Below are the code and all the weights of a small trained network. Each question names an input and a class and asks about switching units off, where a switched-off unit gives its printed mean instead of its output.

import numpy as np


def w(rows, s, z=0):
    codes = np.array(rows[::2]) - 128.0
    scale = np.full(codes.shape[1], s)
    scale[-1] = z or s
    return codes * scale


def f(y):
    return np.maximum(y, 0)


def log_softmax(a):
    a = a - a.max(-1, keepdims=True)
    return a - np.log(np.exp(a).sum(-1, keepdims=True))


def net(x, mask):
    res = np.array(x, float).reshape(1, 3) / 4 @ E
    y = f(res @ A[0][:, :-1].T + A[0][:, -1])
    res = res + np.where(mask, y, B[0][:, -1]) @ B[0][:, :-1]
    return log_softmax(res[-1] @ U[:, :-1].T + U[:, -1])


A, B = {}, {}
E = w([
[89,190,58,36,141,209,100,126,166,131],'x0',
[115,125,222,116,157,223,137,210,87,58],'x1',
[80,11,112,142,209,169,20,118,190,168],'x2',
],0.012)
A[0] = w([
[89,15,180,150,254,203,41,134,173,144,196],'N0',
[92,97,100,217,141,73,132,54,135,233,178],'N1',
[116,83,32,120,149,143,98,61,180,207,127],'N2',
[23,50,42,62,170,65,42,47,222,175,252],'N3',
[94,74,195,156,204,177,83,185,123,82,113],'N4',
[166,212,178,177,28,23,160,24,45,156,194],'N5',
[221,126,90,178,52,61,251,45,143,148,183],'N6',
[173,80,239,127,214,233,155,230,107,82,179],'N7',
[210,130,176,174,54,47,200,98,121,149,160],'N8',
[113,229,131,58,51,168,237,137,101,33,171],'N9',
],0.0077,0.0038)
B[0] = w([
[80,85,175,115,215,61,111,111,100,147,252],'N0',
[142,74,134,134,148,78,69,87,74,194,198],'N1',
[68,162,118,80,131,156,72,85,97,194,202],'N2',
[64,96,111,53,166,178,4,42,104,169,251],'N3',
[100,47,168,102,133,107,116,162,96,65,201],'N4',
[155,191,163,165,63,65,100,167,200,117,217],'N5',
[131,200,83,191,104,52,100,122,211,128,208],'N6',
[129,123,190,165,142,128,157,135,42,72,233],'N7',
[173,128,152,196,39,94,142,136,194,137,195],'N8',
[83,217,86,74,99,168,191,176,114,88,223],'N9',
],0.011,0.018)
U = w([
[93,208,143,108,87,200,244,228,31,84,126],'0',
[188,96,104,205,129,214,198,83,214,207,2],'1',
[100,167,93,187,64,35,82,86,161,227,112],'2',
[65,230,60,16,132,187,147,119,174,145,158],'3',
[188,102,111,166,99,221,232,106,186,142,2],'4',
[76,29,254,178,214,98,102,169,62,97,214],'5',
[171,153,185,235,33,25,199,186,175,76,103],'6',
[72,86,48,88,163,196,65,50,135,231,87],'7',
],0.0088,0.0061)

Each question gives the input, the list of numbers given to net, and the class t.
The units are the neurons (one row each of A and B). Each row of codes is followed by its name. A weight is (code - 128) times the scale printed after its matrix; where a second scale follows, it is the last column's (A, B and U).
mask holds one flag per neuron, in row order. A switched-off neuron (its flag False) gives its mean, the last column of its row in B, instead of its output. The means were averaged over made-up inputs and are rounded, as every weight is.
A unit's drop is (log p(t) with every unit on - log p(t) with that unit switched off) / (log p(t) with every unit on - log p(t) with every unit switched off).
The circuit of an input: a set's keep is (log p(t) with only the set's units on - log p(t) with every unit switched off) / (log p(t) with every unit on - log p(t) with every unit switched off). Starting from all 10 units, units are removed one at a time, each time the one whose removal leaves the highest keep (on an exact tie, the one counted first), for as long as the keep stays at least 0.8.
circuit, biggest first: the units of the circuit, biggest drop first
top k neurons: the k neurons with the biggest drops, biggest first
drop when u is switched off: that unit's drop, to one decimal
input [7,2,-2], class 0: circuit, biggest first -> [N3]
input [7,-6,-7], class 3: top 3 neurons -> [N9, N7, N1]
input [6,-4,-2], class 3: top 3 neurons -> [N0, N1, N9]
input [4,2,-8], class 0: top 2 neurons -> [N9, N3]
input [-6,-1,2], class 2: top 2 neurons -> [N7, N1]
input [6,-1,-6], class 0: top 3 neurons -> [N3, N9, N2]
input [2,1,0], class 0: top 3 neurons -> [N3, N0, N1]
input [-1,6,-1], class 0: drop when N0 is switched off -> 0.3
input [-1,1,-6], class 6: drop when N5 is switched off -> 0.0
input [5,3,-1], class 0: drop when N3 is switched off -> 0.1
